Here is a tiny trained network, its code and every weight. The questions are about switching its units off for an input and a class, where a switched-off unit gives its printed mean instead of its output.

import numpy as np


def w(rows, s, z=0):
    codes = np.array(rows[::2]) - 128.0
    scale = np.full(codes.shape[1], s)
    scale[-1] = z or s
    return codes * scale


def f(y):
    return np.maximum(y, 0)


def log_softmax(a):
    a = a - a.max(-1, keepdims=True)
    return a - np.log(np.exp(a).sum(-1, keepdims=True))


def net(x, mask):
    res = np.array(x, float).reshape(1, 8) / 4 @ E
    y = f(res @ A[0][:, :-1].T + A[0][:, -1])
    res = res + np.where(mask, y, B[0][:, -1]) @ B[0][:, :-1]
    return log_softmax(res[-1] @ U[:, :-1].T + U[:, -1])


A, B = {}, {}
E = w([
[106,97,37,31,105],'x0',
[127,50,222,82,31],'x1',
[95,95,147,150,206],'x2',
[95,55,38,136,93],'x3',
[228,48,151,173,130],'x4',
[157,87,140,99,224],'x5',
[254,243,134,70,71],'x6',
[171,50,202,87,158],'x7',
],0.0072)
A[0] = w([
[39,85,126,161,109,177],'N1',
[72,171,179,169,204,69],'N2',
[116,60,101,169,75,130],'N3',
[74,105,24,141,165,99],'N4',
[78,174,146,152,103,130],'N5',
[147,49,93,230,76,242],'N6',
[139,81,151,195,129,136],'N7',
[211,169,130,171,90,127],'N8',
[159,135,170,154,172,121],'N9',
[138,114,123,99,45,88],'N10',
[168,124,81,163,144,162],'N11',
[200,161,125,168,93,152],'N12',
[71,74,39,194,110,188],'N13',
[80,124,81,141,161,137],'N14',
[192,164,122,168,113,93],'N15',
[153,138,131,141,135,10],'N16',
[157,101,89,100,37,85],'N17',
[220,146,130,147,146,193],'N18',
[184,105,208,128,245,253],'N19',
[186,190,145,127,139,38],'N20',
[78,106,24,137,151,92],'N21',
[65,95,136,100,156,107],'N22',
[136,111,122,90,65,77],'N23',
[191,116,75,179,122,129],'N24',
[61,109,98,128,141,33],'N25',
[144,203,169,160,162,132],'N26',
[108,52,161,206,121,186],'N27',
[71,184,134,151,66,67],'N28',
[119,148,104,50,113,87],'N29',
[136,164,146,136,34,48],'N30',
[97,141,91,159,157,69],'N31',
[177,104,161,40,130,174],'N32',
[79,173,141,165,96,85],'N33',
[137,124,180,135,102,179],'N34',
[177,59,115,120,149,119],'N35',
[162,169,167,88,183,173],'N36',
],0.012,0.0043)
B[0] = w([
[91,134,164,208,182,219],'N1',
[178,139,155,78,60,186],'N2',
[133,125,185,151,173,199],'N3',
[92,245,66,96,112,218],'N4',
[140,151,132,157,54,174],'N5',
[87,131,186,140,167,242],'N6',
[86,91,145,137,132,191],'N7',
[34,123,93,178,169,206],'N8',
[109,72,145,142,127,174],'N9',
[163,137,152,65,75,185],'N10',
[68,103,126,142,137,177],'N11',
[31,134,98,161,141,200],'N12',
[103,197,147,122,189,244],'N13',
[100,175,121,142,71,188],'N14',
[96,155,81,181,198,181],'N15',
[126,106,142,156,129,134],'N16',
[168,128,192,1,129,194],'N17',
[86,91,84,180,131,207],'N18',
[123,16,146,133,60,250],'N19',
[99,116,110,168,196,182],'N20',
[120,211,95,110,136,212],'N21',
[131,131,67,194,138,179],'N22',
[159,101,139,63,94,173],'N23',
[92,119,141,125,149,179],'N24',
[103,189,118,149,147,169],'N25',
[159,140,158,183,136,195],'N26',
[65,70,170,158,151,227],'N27',
[144,165,167,80,39,183],'N28',
[160,100,121,107,89,170],'N29',
[96,143,119,81,77,189],'N30',
[94,174,117,137,98,166],'N31',
[85,94,120,77,85,204],'N32',
[205,188,141,98,52,169],'N33',
[74,87,71,141,110,181],'N34',
[110,153,165,132,92,189],'N35',
[130,87,118,177,128,193],'N36',
],0.0081,0.011)
U = w([
[135,142,160,60,160,31],'0',
[31,68,162,233,147,252],'1',
[93,194,186,176,81,120],'2',
[45,201,2,179,123,88],'3',
[85,61,95,168,168,24],'4',
[241,144,193,171,124,13],'5',
[103,71,130,71,26,210],'6',
[169,47,123,203,157,50],'7',
],0.009,0.003)

Each question gives the input, the list of numbers given to net, and the class t.
The units are the neurons (one row each of A and B). Each row of codes is followed by its name. A weight is (code - 128) times the scale printed after its matrix; where a second scale follows, it is the last column's (A, B and U).
mask holds one flag per neuron, in row order. A switched-off neuron (its flag False) gives its mean, the last column of its row in B, instead of its output. The means were averaged over made-up inputs and are rounded, as every weight is.
A unit's drop is (log p(t) with every unit on - log p(t) with that unit switched off) / (log p(t) with every unit on - log p(t) with every unit switched off).
The circuit of an input: a set's keep is (log p(t) with only the set's units on - log p(t) with every unit switched off) / (log p(t) with every unit on - log p(t) with every unit switched off). Starting from the 12 units with the biggest drops (on a tie, the unit counted first), units are removed one at a time, each time the one whose removal leaves the highest keep (on an exact tie, the one counted first), for as long as the keep stays at least 0.8.
circuit, biggest first: the units of the circuit, biggest drop first
unit that matters most: the unit with the biggest drop
top k neurons: the k neurons with the biggest drops, biggest first
drop when u is switched off: that unit's drop, to one decimal
input [-8,-2,-3,8,0,-4,-8,-6], class 3: circuit, biggest first => N4
input [-4,7,8,-2,-3,-4,-3,-8], class 2: circuit, biggest first => N33; N28
input [-2,-5,-5,-4,-4,-1,-8,2], class 3: circuit, biggest first => N4; N6
input [7,6,4,7,3,7,-1,5], class 6: top 3 neurons => N32; N17; N8
input [-4,-3,1,7,-4,-8,0,0], class 2: circuit, biggest first => N28; N33
input [-7,-5,8,8,0,-1,0,-3], class 3: top 2 neurons => N4; N21
input [0,2,-4,-4,-5,7,5,3], class 1: top 3 neurons => N20; N36; N17
input [1,5,-2,6,-1,4,-2,8], class 6: top 2 neurons => N32; N8
input [-2,5,-5,5,7,-7,5,-7], class 6: top 2 neurons => N17; N10
input [-1,-7,-3,7,0,-8,-3,5], class 3: drop when N4 is switched off => 0.2
input [-4,0,0,4,-7,5,6,4], class 4: drop when N27 is switched off => 0.1
input [-5,-5,-2,6,-4,-1,-8,3], class 3: drop when N4 is switched off => 0.2
input [1,5,-5,-2,-6,2,-7,-4], class 2: drop when N1 is switched off => 0.1
input [-5,-2,-6,-3,0,-8,0,0], class 3: unit that matters most => N8
